What can hang from each mark:
nuvi: fivoz
fivoz: nozuso vena
vena: beliri demil sulogil
dake: beliri sulogil
demil: beneli lekulon nozuso sulogil
nunef: beliri fivoz nuvi tofep
sulogil: beliri beneli dake nozuso
tofep: demil lekulon nozuso
beliri: dake nunef
lekulon: dake vena

Each row was made from one small tree. Brackets hold a mark, then the marks that hang from it, in alphabetical order. Every link used is in the known rows. Write each row's tree.
Each row is shifted at random along 5 fixed directions that mean nothing.
Known rows:
{dake {sulogil {beliri {nunef {tofep demil}}} beneli nozuso}}: -17.6 -14.4 -17.5  36.1  20.0  -8.7 -25.4  -8.1 -17.3 -10.7  18.6 -22.3   8.9   2.6  -5.3   9.1   3.3  14.9  -1.4 -13.7  -2.6  -1.7  -8.2  14.2  14.9   6.8  21.7  -6.5   0.1   0.0   4.5  -0.3  -1.6  19.1  -0.4 -30.5  -8.7  26.6  23.3 -14.9  -0.6
{dake {beliri nunef} sulogil}:  -9.8 -16.5 -16.5  32.8   4.8   0.8 -10.9  -5.3 -22.8   3.0  33.5 -16.5  14.3  13.5  -4.8 -13.4   7.2   7.1   5.3  -7.3  -5.3   1.8  -8.2  13.7  20.0 -12.9  16.5  -6.0   5.5 -14.0 -11.7   5.5  -1.9   8.6 -10.3 -25.2  -6.2  11.9  13.6 -24.4   8.2
{beliri {nunef {fivoz vena}}}:   4.8 -20.5   0.1  29.8  -7.5   1.3  16.5  -0.1 -27.9   6.6  29.5 -17.4   8.9  16.3   9.1 -24.0   0.6  -1.3  10.3  -8.3  -4.7   0.7  -6.2  18.0   6.1 -12.4  22.0  -6.7   5.8  -0.2 -17.3  11.9  -7.9  12.8 -20.0 -27.4  -3.5   7.9  17.3 -34.7  10.9
{sulogil {beliri dake nunef}}:   8.0 -17.3   2.2  11.5  -9.9  13.6 -14.8   1.5  -5.5   8.2  28.0 -30.0  -2.9  37.5  13.4 -22.3  -2.5  22.9 -15.1  -7.3  -3.6   5.7 -20.3   1.5  12.7 -13.4   4.4 -35.9  18.3 -11.5  -2.3  25.0   1.1 -19.2 -22.7 -32.3 -25.3   5.3   2.1 -16.9  15.3
{sulogil {beliri dake {nunef {nuvi fivoz} tofep}} beneli nozuso}:   8.6 -10.8   9.3  -2.9 -29.4  28.0  14.8  -6.0 -10.4  -6.7  11.6 -20.2 -11.0  29.0  12.3 -10.5 -14.5  26.2   1.7   5.1  -2.8  27.0 -13.5  -7.5  -8.9 -10.9  11.5 -13.4  17.2 -12.6  22.9  11.0  -2.5 -12.1   3.9 -30.5  -3.8  11.4   0.7 -23.7  -1.8
{dake {beliri {nunef {fivoz {vena {sulogil beneli}}} {tofep nozuso}}}}:  -9.6  -3.3  10.0  15.8  -6.2  -5.0  16.6 -14.7 -17.1   1.5  -8.8   2.1 -10.5 -13.8 -15.7  -1.3   9.4   2.3   2.8 -10.3   6.6  12.7  -2.0   2.1 -15.9   8.5  16.6  27.9  -3.2  -8.8  -0.3 -14.9  -3.8  27.5  12.8 -13.6   8.5   6.9  14.2 -17.1 -10.2
{sulogil {beliri nunef} beneli nozuso}:  -7.4  -0.8 -12.3  11.0  -4.0  -6.7   5.1 -20.4   9.2  11.8   3.1  -9.0 -16.9  -2.4  -5.9  -6.3  12.8  20.0 -24.5   3.2   2.0   7.0  -2.7   1.6  -4.8   6.3  -5.5   4.5 -10.7  -7.7  28.3 -22.5  16.4  -0.4  12.7 -17.1  -9.4   5.2   5.3   0.4  -2.1
{demil beneli lekulon nozuso}:  18.0 -36.7   7.5  -1.0   4.1  -2.4 -23.7  19.7  -6.0  -5.3  -7.2 -26.4  -4.7  29.6  19.5   6.6  -3.7  15.3 -10.9   9.1  10.4  17.3 -11.7 -19.3  -7.1  12.8   4.1 -21.9   5.6   1.5   5.2  11.5  -4.0  -7.7 -12.9 -18.1  -1.6  -1.3  -7.7   9.8   0.7
{sulogil {beliri nunef} dake nozuso}:  16.3   9.7  34.5 -13.6  -7.5  17.0 -33.8  -8.6  -1.3   7.6 -40.0 -11.9 -44.4  -5.4  -0.3  -1.0  -3.3  20.8 -24.5   2.1  15.7  12.0  -9.5  -3.5 -15.9  34.2   2.4  -3.8  15.6   7.2  16.2  31.1  -1.8   0.2   7.4  -4.7   4.5  15.1 -13.5  -3.4  -7.9
{nunef beliri {nuvi fivoz} tofep}:   3.6  -5.6  -2.9  16.7 -11.9  23.8  33.7   4.4 -13.0   8.0   8.0   0.0 -16.5  -4.0   5.3 -12.5   7.9   3.6  18.3  -7.9  -3.8   7.4  -3.1  28.6  -9.2 -17.1   5.0  18.8  -2.2 -16.4  -5.5 -13.7  -6.3  -0.6  14.7   6.1  11.8   3.1  -0.1 -28.3  11.8
{tofep {lekulon {vena {demil beneli}}} nozuso}: -14.8 -30.9 -35.1  35.6  27.3 -37.2   9.1  10.6  -8.5   9.6  10.0  -0.3   9.9  -9.1  -9.7  -5.6  28.2   7.5 -15.0  -4.6   2.4  -4.2   0.9  23.4  -1.2  -0.8   5.2  20.8 -30.2 -14.0   0.3 -50.1  -4.0  18.5  -4.0 -15.7  10.1   3.6  27.9   0.6   5.9
{lekulon {vena {sulogil beliri beneli dake}}}:  -9.5  -9.9 -21.3  23.6  21.2 -17.9 -21.4 -27.9   9.5  16.0  12.1  -8.9   6.3  10.8  -7.5   0.8  28.2  17.5 -30.9 -12.0   1.6   0.5 -18.2   9.0   7.5   1.7  -3.3  -9.4  -3.9  -7.4  12.3  -6.3  11.3  -0.9  -7.1 -29.8 -16.4   1.6  28.7   5.4   5.3
{vena {demil beneli nozuso}}:  -1.3 -31.1   7.0  11.6   5.3 -24.8  -6.5   3.6 -12.1 -33.6  -4.9  -8.3  12.9  17.5   0.6  21.8  -0.4   5.7   1.3   2.3  10.2  23.2 -10.4 -26.6 -14.4  10.6  20.3  -0.8  -7.0  -0.8  -2.9  -3.6  -1.1  20.0  -3.9 -24.3   3.6   1.3   5.5  13.7 -13.8
{vena {beliri {dake {sulogil beneli}}}}: -11.3   4.5 -20.4  17.4   9.5  13.9 -17.1  -1.3 -23.7   8.8   8.9 -18.9   5.2   8.0  -1.1   4.9  10.1  12.2 -10.0  -9.0  -1.3   9.5 -19.6  18.3   9.1  -0.2  11.2   4.7  11.9 -20.5   2.0   5.3  -6.3  -2.9   3.8 -10.5  -9.1  27.5  22.3 -22.9   7.8
{demil beneli {lekulon vena} nozuso sulogil}:   1.6 -58.5 -42.8  34.8  27.7 -20.3 -20.9  15.7 -19.0  13.7  39.2 -32.4  32.5  39.9  17.0  -9.3  19.3  12.0 -13.1  -0.1   1.1   5.5 -16.8  11.7  19.3  -5.7   8.6 -23.7  -8.0  -7.3  -6.9 -11.4  -6.0  -0.8 -29.5 -45.4  -8.1   1.2  26.2  -7.0  15.6
{lekulon {vena {demil nozuso sulogil}}}:  17.2 -30.6 -10.5  -1.3   3.0  15.8 -17.4  11.2 -15.4  11.0  11.6 -42.2  -1.4  41.2  35.7  -2.2  10.2  17.8 -17.5  -2.3   8.3   9.2 -26.3   5.5   5.4  12.2  -7.2 -31.4  15.1 -11.1  -0.2  26.7 -11.5 -22.4 -14.3 -31.9 -12.0  14.8  14.4 -11.1  11.4
{dake {beliri {nunef {fivoz vena} nuvi}} sulogil}:  15.6 -26.5  39.5  11.0 -17.9 -32.8  19.1 -21.6  17.7  -7.5  21.8  15.4  -1.6  26.5 -12.9 -31.2  -1.0   4.3  -3.5 -10.3  -1.1  13.2  -3.7 -34.3 -13.4 -12.0   5.0 -23.5   0.3   3.8  -0.9   6.3   1.2  16.9 -22.7 -56.1 -13.8 -36.5   2.5  23.5  -3.6
{vena {beliri nunef} sulogil}:  -2.4 -13.1  -5.1  30.3   8.8   8.4 -25.6  -9.4  -8.3  19.1  39.3 -41.2   5.3  30.8  17.1 -13.3   8.8  10.8  -7.1 -18.0  -9.1 -13.9 -22.9  16.0  25.1  -7.5   2.4 -39.0  19.3  -3.9 -21.9  38.9   3.0 -16.3 -17.0 -31.9 -31.8  12.9   9.6 -28.0  24.7
{demil beneli {lekulon dake} nozuso {sulogil {beliri nunef}}}:   9.8 -34.7 -22.7  -1.5   2.0  11.1 -20.4  12.4 -15.0   9.7  -0.6 -22.0  -4.5  19.9  10.4  -3.1  18.1  27.0 -23.8   6.2  13.6  31.0 -14.5  -2.7  -1.1   4.1   1.2   3.9  -5.0 -23.4  10.5 -18.0  -1.8 -10.2   5.5 -23.9  11.0   3.1  -2.0 -10.7   3.4
{beliri dake {nunef {tofep lekulon nozuso}}}:   9.0 -39.5  24.6  22.5   3.5 -27.9 -17.7  23.6  16.7   1.2  11.9  -8.6  -5.9  22.6  -6.9 -22.3 -11.1  15.6  -8.8 -10.8  -0.3  -6.1  -1.9 -11.8  -0.9  -8.5   7.6 -36.3   1.3   4.8 -14.2   1.3  -6.0   2.2 -37.5 -32.8 -16.0 -18.6  -5.7  19.5  12.9
{lekulon dake {vena {beliri nunef} {demil {sulogil beneli nozuso}}}}:   3.1  -3.8   7.3  -1.4  11.4   9.6 -29.9 -14.2 -33.5  -2.9 -21.5 -20.7  -9.4   0.4   3.3   6.6  16.7  16.6 -16.8  -8.4  12.5  16.9 -26.6   7.4  -5.7  31.6  18.1  10.8  13.0 -15.2   0.0  30.0 -12.7  16.1  14.7 -25.9   8.6  32.3  14.8 -22.2 -12.4
{dake {beliri {nunef nuvi}} {sulogil nozuso}}:  -8.9  -9.8 -12.4  27.3  -2.8  -9.7   9.3  -6.1 -13.1   4.9  21.1   4.4   3.1  -0.8 -17.8 -18.7   6.8   7.6   2.9   0.4  -3.7   8.9   4.0   9.3   2.3  -6.0  13.1  10.9  -6.5 -10.9   6.2 -19.3  -1.1  16.0   1.1 -25.8   3.1   5.0   9.8 -13.2   1.4
{nunef {fivoz nozuso} {tofep demil lekulon}}:   1.1 -25.5 -16.4  15.7  -9.5  21.2  20.8  38.2 -23.8  -2.6  14.0 -16.3   3.7  16.4  15.7  -1.2  -5.3  13.0  14.5  -3.9   3.2  13.2   2.6  17.3  -9.6 -14.7  10.6   3.7  -1.5 -13.6  -6.3 -25.2 -17.9  -2.1 -12.2  -7.1  11.7  12.6   9.1 -28.2  12.4
{fivoz nozuso {vena sulogil}}:   4.0  -2.1 -21.8  -3.0 -15.7  23.6  28.5  12.2  -8.4  27.6   9.6 -23.0  -4.2  23.0  21.7  -4.0  17.5   8.2 -15.5  -5.2   8.0  15.0 -11.0   7.2 -10.5   0.2 -17.8  -0.9   4.0 -18.2   5.0 -14.7  -2.5 -25.2  -5.9  -7.6 -14.1   7.6  13.5 -12.6  15.7
{sulogil beneli dake nozuso}:  -6.2 -14.6 -15.8  13.7   1.1   0.6 -11.9   1.4 -18.7 -13.0   3.5 -14.5  15.5  20.0   0.9  14.6  -2.6  14.9  -4.9   9.7   4.6  22.0  -6.5  -5.3  -3.5   2.5  18.5  -3.1   4.6  -5.5  14.1  -3.8   1.2   4.1  -7.6 -17.1   3.7  18.3  14.0  -6.5  -5.3
{sulogil beneli {dake {beliri {nunef {nuvi fivoz} tofep}}} nozuso}: -20.8 -21.5  -6.1  34.8  -9.7 -33.5  28.4 -28.3   9.4 -13.3  21.3  22.4  13.7  -0.3 -35.8  -7.8   4.2  11.3   7.5   2.5  -4.0  20.8   6.7 -12.0 -12.7 -23.7  19.1  17.7 -22.7  -7.5  12.9 -50.4  16.6  30.7   1.7 -38.1   8.9 -17.3  12.5   4.6 -11.7
{tofep {demil lekulon} nozuso}:   6.5 -51.2  -1.5  34.7  22.5 -20.4 -34.1  28.9 -19.1 -13.4  27.4 -27.7  23.1  37.9  14.1  -4.4  -9.5  11.3   4.2  -4.9  -0.7  -6.6  -3.3   1.2  10.7  -0.8  22.9 -40.6   7.3  11.1 -22.5  17.1 -12.4  11.3 -46.4 -35.3  -3.8   6.5   9.6  -2.7  13.0
{nunef {beliri dake} {nuvi {fivoz nozuso {vena sulogil}}}}:  12.9  -9.1  40.7   4.7 -12.8 -18.7  29.3  -7.8   5.9  -1.1   3.4  19.7  -1.9  23.5  -9.9 -17.9   4.9  -3.1  -0.2 -21.9   6.6  18.4  -8.1 -23.0 -33.9   3.9   8.8 -10.3   7.4   3.4 -12.3   7.3 -10.4  21.1 -25.1 -43.0 -13.3 -24.1  11.9  19.1  -1.6
{beliri dake {nunef fivoz tofep}}:  -8.6 -31.8   7.9  39.0  -9.2 -23.6  16.3   5.3  -9.8 -19.1  24.9   7.8  17.6   8.8 -23.1 -12.7  -9.0   2.3  19.7  -9.3  -3.5  13.3  -1.0  -1.2  -2.6 -28.4  35.4   4.7  -8.1  -4.0 -20.8 -19.0  -2.9  27.1 -20.6 -27.3   0.3 -10.9   8.6 -12.5   0.3
{sulogil {dake {beliri {nunef fivoz}}} nozuso}:  -6.5  -8.0  -9.3  24.8  -6.2   9.8  -4.4 -10.7 -14.6  20.8  22.9 -15.7  -5.0  11.9  -3.8 -24.4   3.8  16.1  -5.7   2.2  -1.9   4.3  -3.7  23.3   8.2  -5.7  11.1  -5.0   8.4  -9.6   8.0   0.0   0.6   2.0  -9.2 -27.4  -1.7  12.8  13.8 -34.1   7.6
{lekulon {dake {sulogil nozuso}} vena}:  -0.8  -1.2 -25.1  10.4  15.5  -7.1   2.4  -0.1   0.9  39.4 -16.7   9.4 -23.6 -27.7 -16.0 -19.6  34.5   9.7 -26.9  -0.2  10.0  -0.1   1.8  37.9  -4.1  16.7 -11.8  32.8 -17.7 -18.2  21.9 -38.2  -7.9   5.1  10.2   2.1  16.3   4.3  17.3   1.5   4.9
{vena beliri {demil lekulon}}: -10.6 -15.8   4.1  31.2  17.5 -29.6 -14.0  -1.2  -1.1  -7.4   0.9  -2.7   7.8   0.8 -16.0   8.8  11.4   7.3  -6.3 -14.9   4.3   2.3  -9.4   0.7  -7.1   2.0  15.3   3.3  -9.2  -0.8 -19.4 -10.0   4.8  20.2  -9.8 -16.6 -10.0  -0.2   8.5   1.8   0.5
{vena {demil {sulogil beneli}}}:  12.1 -36.9  19.7   8.4   8.1 -38.0 -24.0 -20.1  35.4 -19.4  22.3 -22.0  10.9  54.9  17.6  12.8   1.5  15.1 -22.5 -12.8  -0.4   2.9 -27.4 -42.6  -0.9  -0.2 -10.7 -62.3   5.7   8.6  -2.0  29.4  14.4 -12.5 -24.8 -54.6 -39.2 -21.1  10.2  48.4   4.0
{demil beneli lekulon nozuso sulogil}:  11.8 -13.4 -30.3   3.6  16.2  26.3 -24.5  23.0 -23.1  35.5 -14.7 -36.5 -23.9   0.2  28.1   6.3  18.0  12.4 -19.5   3.9   9.8   4.9 -16.2  34.8   3.2  23.0  -9.2   9.8   0.7 -10.8   4.9  -2.0 -10.4 -19.1  16.0   8.6   9.4  28.6   8.8 -25.0  18.0
{fivoz nozuso {vena beliri demil sulogil}}: -20.2  12.1 -24.0  11.0  -4.6  -8.6  39.4  -9.4   8.9  27.5   2.1  -0.7  -5.1  -4.7  -9.3   4.4  37.2   6.0 -26.4 -19.1  10.6  11.9  -9.8   8.0 -21.5   3.3 -20.5  27.2 -18.9 -23.2   1.6 -51.5  10.5  -4.1  10.2 -10.3 -19.5  -0.6  23.0  -0.7   7.6
{dake {beliri {nunef nuvi}} {sulogil beneli nozuso}}:  -1.2   1.5   4.8   7.7  -4.1 -13.0   4.0 -22.1   9.5   7.3  -1.5   6.1 -20.1  -7.0 -14.7 -10.2   8.4  12.7 -14.1   1.8  -0.5   8.1  -0.8  -6.6  -8.3   9.2  -3.5   6.9  -5.5  -7.3  25.5 -12.3   7.7   8.0  16.5 -23.0  -2.9  -0.3   4.8  10.8  -5.6

Which tree is each row?
 -5.4 -34.2   2.7  43.6  20.7 -25.6 -23.8  11.9 -19.9 -20.5  28.6 -11.9  18.2  14.6  -6.5  -5.2 -12.0   6.1  14.5 -15.9 -10.2  -7.4  -6.9   7.3  14.3  -6.6  33.9 -21.4   6.1   4.4 -17.8  12.3 -14.9  25.2 -23.0 -42.7  -4.0  14.8  23.0  -5.9   8.6
{beliri {dake {sulogil beneli}} {nunef nuvi {tofep demil nozuso}}}
 -5.3 -24.8  -2.1  20.7 -20.1   1.8  25.6  -8.6  -9.4 -15.3  41.3  -6.4  18.3  31.7  -1.5 -12.9  -8.1  11.8  20.8   0.0  -7.8  21.5  -3.5 -14.9   0.3 -27.5  15.8 -10.8   6.5 -16.8   9.8  -9.8  -0.9   6.4  -5.6 -45.9  -6.9  -5.6  10.1 -12.9  -2.1
{dake {beliri {nunef {fivoz nozuso} nuvi tofep}} {sulogil beneli}}
  7.7 -29.9  30.2  19.9  40.0 -70.7 -29.6   5.0  30.7  -1.0 -36.0  31.3 -26.9 -28.4 -28.6  -6.0  18.3   3.8 -27.5 -13.8  11.7 -15.4   8.3  -7.0 -23.8  28.9  -0.8   6.9 -32.7  16.1  -6.4 -28.4  -5.0  41.5 -11.2 -15.2  18.9 -27.8   0.5  59.7  -2.6
{tofep {demil beneli} {lekulon dake} nozuso}
  0.2  -2.0  16.3  16.4  11.3 -38.5  -7.8 -27.8  34.7  29.8  -9.3  15.3 -30.3 -17.3 -29.5 -23.5  29.3  11.6 -40.4 -22.3   6.4  -8.9 -11.5   4.4  -8.8  11.2 -12.1   2.5 -16.1  -0.1   2.2 -14.9  11.1  11.0  -4.6 -25.3 -19.8 -21.9  10.7  24.7   4.4
{lekulon {vena {sulogil {beliri dake nunef}}}}
 -2.5   0.5  -2.7  15.6   8.0  -0.4  -0.5 -15.9  -0.5  28.7  24.1 -30.7  -2.1  33.3  18.4 -11.5  19.2  11.3 -25.9 -26.2  -0.4  -2.8 -30.7  16.4   0.7   9.5  -6.3 -27.2  17.1  -7.1   2.8  20.3  -5.6 -11.6 -16.3 -46.7 -41.1  12.5  40.7 -13.0  15.9
{nunef {fivoz nozuso {vena {demil beneli} {sulogil {beliri dake}}}}}
  7.6   4.1   9.8 -16.9  -7.9  13.8 -15.7 -14.8   1.3  10.4 -21.9  -7.4 -30.7  -0.8  -3.6  -5.4  10.8  23.0 -24.8   5.3  10.5  19.4  -9.6  -8.8  -8.7  20.5  -8.3   5.8   9.3 -20.8  30.8   5.1   0.6  -6.2  19.1 -12.7   4.5   7.9  -3.4   6.3  -9.9
{lekulon {dake {beliri nunef} {sulogil beneli nozuso}}}
-16.4 -28.1   1.8  44.5  -1.7 -23.5   4.2  -8.8  -7.0 -14.9  30.7   5.2  24.0  14.2 -24.7 -11.6  -3.7   7.8  14.8  -8.6   0.0  12.0   2.7  -1.5  -1.0 -20.8  33.0  -2.7  -6.5   2.4 -10.3 -20.4   2.4  33.2 -25.7 -42.9  -1.9  -9.5  12.4 -12.6  -3.5
{sulogil {beliri {nunef {fivoz nozuso} tofep}} dake}
  0.3 -31.6  -1.9  27.6  17.6   9.6 -51.5  17.0 -12.9  10.0  27.0 -50.2   6.9  41.3  21.3  -2.9  -0.8  24.0 -10.7 -20.0  -1.4  -8.2 -25.2  14.5  21.9  -2.2   7.7 -49.4  23.8  -5.2 -26.3  37.6 -11.1 -17.5 -26.7 -41.3 -22.2  20.9  11.8 -25.0  24.8
{vena {beliri {nunef {tofep lekulon nozuso}}} {demil {sulogil dake}}}
-16.4 -41.6 -27.9  31.7  19.7 -35.9 -11.8   4.7   1.3  -1.8  46.9 -17.2  40.4  47.0  -6.3 -10.2  15.0  25.2 -24.3 -12.1  -3.5   7.6 -14.8 -10.6  12.2 -17.9   6.7 -34.1  -0.9 -22.3   4.9 -20.2  -3.6  -1.5 -37.5 -64.5 -28.1  -4.0  36.8  11.8   8.1
{tofep {lekulon {vena {beliri {dake {sulogil beneli}}} demil}} nozuso}
 14.4  10.1  23.8 -14.9   7.1   4.2 -27.7 -19.9  53.3  35.9 -29.0 -20.6 -62.0  -6.2  10.5  -0.7  25.5  32.5 -50.7 -25.1   5.7 -13.6 -25.0   3.9  -7.5  19.6 -43.0 -21.7   4.8 -12.2  20.0  12.4  13.9 -38.6  23.6  -8.0 -31.6  -6.5  -3.2  25.5  15.1
{vena demil {sulogil {beliri {nunef {tofep {lekulon dake}}}} beneli}}
  0.7   2.5  -7.4  18.3  38.4 -12.0 -37.1 -13.6  11.1  56.3 -14.4 -25.1 -34.1 -13.7   3.6 -10.9  35.9  11.8 -42.6 -16.0   4.9 -24.6 -20.4  38.1   5.8  36.5 -19.7  -4.9  -1.4   3.3   7.6  10.1   0.0  -7.0   6.2 -10.7 -20.3  12.7  18.1  -2.4  16.5
{demil beneli {lekulon {vena beliri {sulogil nozuso}}}}
-16.1  -4.3 -30.7  37.4  -3.0  -7.0  40.7  -7.1   3.8  41.9  61.4 -16.9  18.5  35.8   6.2 -32.0  25.6   8.7 -14.9 -26.9 -12.4  -4.8 -18.6  30.2   4.3 -26.4 -10.8 -18.2   2.2 -21.9  -6.3 -24.0   0.7 -17.7 -24.1 -53.3 -44.9  -0.5  45.8 -25.9  32.8
{nunef {fivoz nozuso {vena {beliri dake} demil sulogil}} nuvi}
  4.8  -9.6  15.0  14.3  -6.7  -5.5   6.3  -5.9 -18.8   2.9  15.6 -10.8   6.8  21.4   0.6 -15.1  -4.5   1.8  -0.1 -10.7   1.5  11.2 -10.8  -4.3  -5.1   4.9  20.8 -12.1  16.6   0.2   0.4  18.7 -13.2  17.5 -21.5 -44.8 -13.1   8.8  27.8 -10.1  -1.3
{beliri {dake {sulogil beneli}} {nunef {fivoz nozuso vena}}}
 16.8 -18.3  30.6  18.6 -10.3  -5.2   9.1  -9.1 -11.1  -9.4   6.7   1.0 -10.5   3.9   2.3 -16.7 -10.2  -1.9  19.8  -1.3  -4.4   1.5  -1.3   1.6  -8.1  -4.4  21.1  -5.3   3.9  12.2 -15.5  24.6  -6.1  20.6  -6.0 -20.8  14.4  -2.5  -3.6 -14.0   2.1
{beliri {nunef {nuvi fivoz}}}
  7.2 -13.4  22.1   5.8   9.3 -19.7 -25.3  -7.7   2.5 -16.1 -19.7  17.2  -5.1  -1.1 -21.5   1.4   8.4   9.7  -9.8  -6.9  12.0  17.3  -4.6 -15.7 -12.9  12.2  13.9   5.0  -1.9  -1.9   1.4   3.0  -6.5  24.4  -6.1 -16.6  11.2 -11.2  -2.4  23.7 -12.2
{lekulon {dake {sulogil beliri}}}
  1.2   0.5  10.4   4.3 -23.2  -7.2  59.7   2.3   0.5  -3.1 -13.9  40.5 -19.7 -20.4 -23.4 -12.0  11.3  -0.7   9.0   1.2   9.5  27.7  15.9  -2.1 -42.6  -5.5   5.3  48.2 -23.5 -14.9  10.7 -56.2  -1.8  24.8  18.0   1.9  23.8 -19.2  -5.2   3.3  -9.0
{nunef beliri {fivoz nozuso} nuvi}
 17.3 -12.1  11.6   8.7 -15.2  31.7  -3.2  21.0 -16.9   8.7  11.6 -29.1 -18.4  19.8  20.5 -19.2 -12.6  13.6   7.2  -7.4  -7.1   1.8 -19.3  18.5   7.8 -13.9   8.4 -20.0  22.0 -11.1 -12.6  31.4 -11.5 -22.5  -6.9  -8.2 -10.7  15.7  -5.4 -31.3  21.4
{beliri dake {nunef nuvi tofep}}
 -0.9 -12.1  23.4  24.7  -6.3 -24.0  28.9 -14.2  11.5  18.6   7.3  18.3 -16.6  -9.5 -25.7 -36.9  10.7   3.5  -0.6 -15.6  -0.2  -1.1  -4.0   9.3 -17.0  -8.5   6.1  10.8 -12.4  -2.9  -8.9 -21.5  -2.8  26.2 -10.0 -34.3  -1.9 -21.4   5.6  -0.9   2.9
{lekulon {vena {beliri dake {nunef {nuvi {fivoz nozuso}} tofep}}}}
 -3.7   3.1   7.2  16.4  39.7 -28.1 -37.3 -28.5   3.1  18.6 -26.9  -2.4 -22.2 -20.7 -12.8   0.7  35.6   9.5 -33.3 -20.4   9.9 -10.8 -20.9  23.8  -4.8  42.6   1.8  10.0  -4.4   1.0   7.6  13.1  -5.3  22.9  10.3 -21.2  -4.8  13.2  26.2   9.6  -5.6
{lekulon dake {vena {demil beneli} {sulogil beliri nozuso}}}
 12.6 -21.9 -14.5   4.0   5.3  10.4 -16.7  19.9  -1.8  17.3   0.8 -14.3  -5.8  14.9   7.7  -6.4  12.8  17.9 -14.3   0.4   6.3  11.5  -7.8  11.4   3.8  -4.1  -5.9  -5.3   3.9 -18.5   4.7  -7.0  -6.9 -19.3  -8.4  -4.8   3.5   0.2   2.2  -1.2  13.8
{demil {lekulon {dake sulogil}}}
 -8.1 -17.1 -25.5  10.2 -29.5  16.9  32.6 -11.8  -0.3   5.7  49.1 -18.6  19.7  47.4  10.8  -8.5   6.1  24.0  -4.8   4.0  -5.3  31.4 -10.7 -14.0  -2.0 -35.2  -3.5 -15.7   6.3 -27.7  17.4 -22.4  12.8 -27.7  -3.1 -47.2 -15.3  -3.6  13.9 -24.2  11.9
{vena {beliri {nunef {fivoz nozuso} nuvi}} {sulogil beneli dake}}
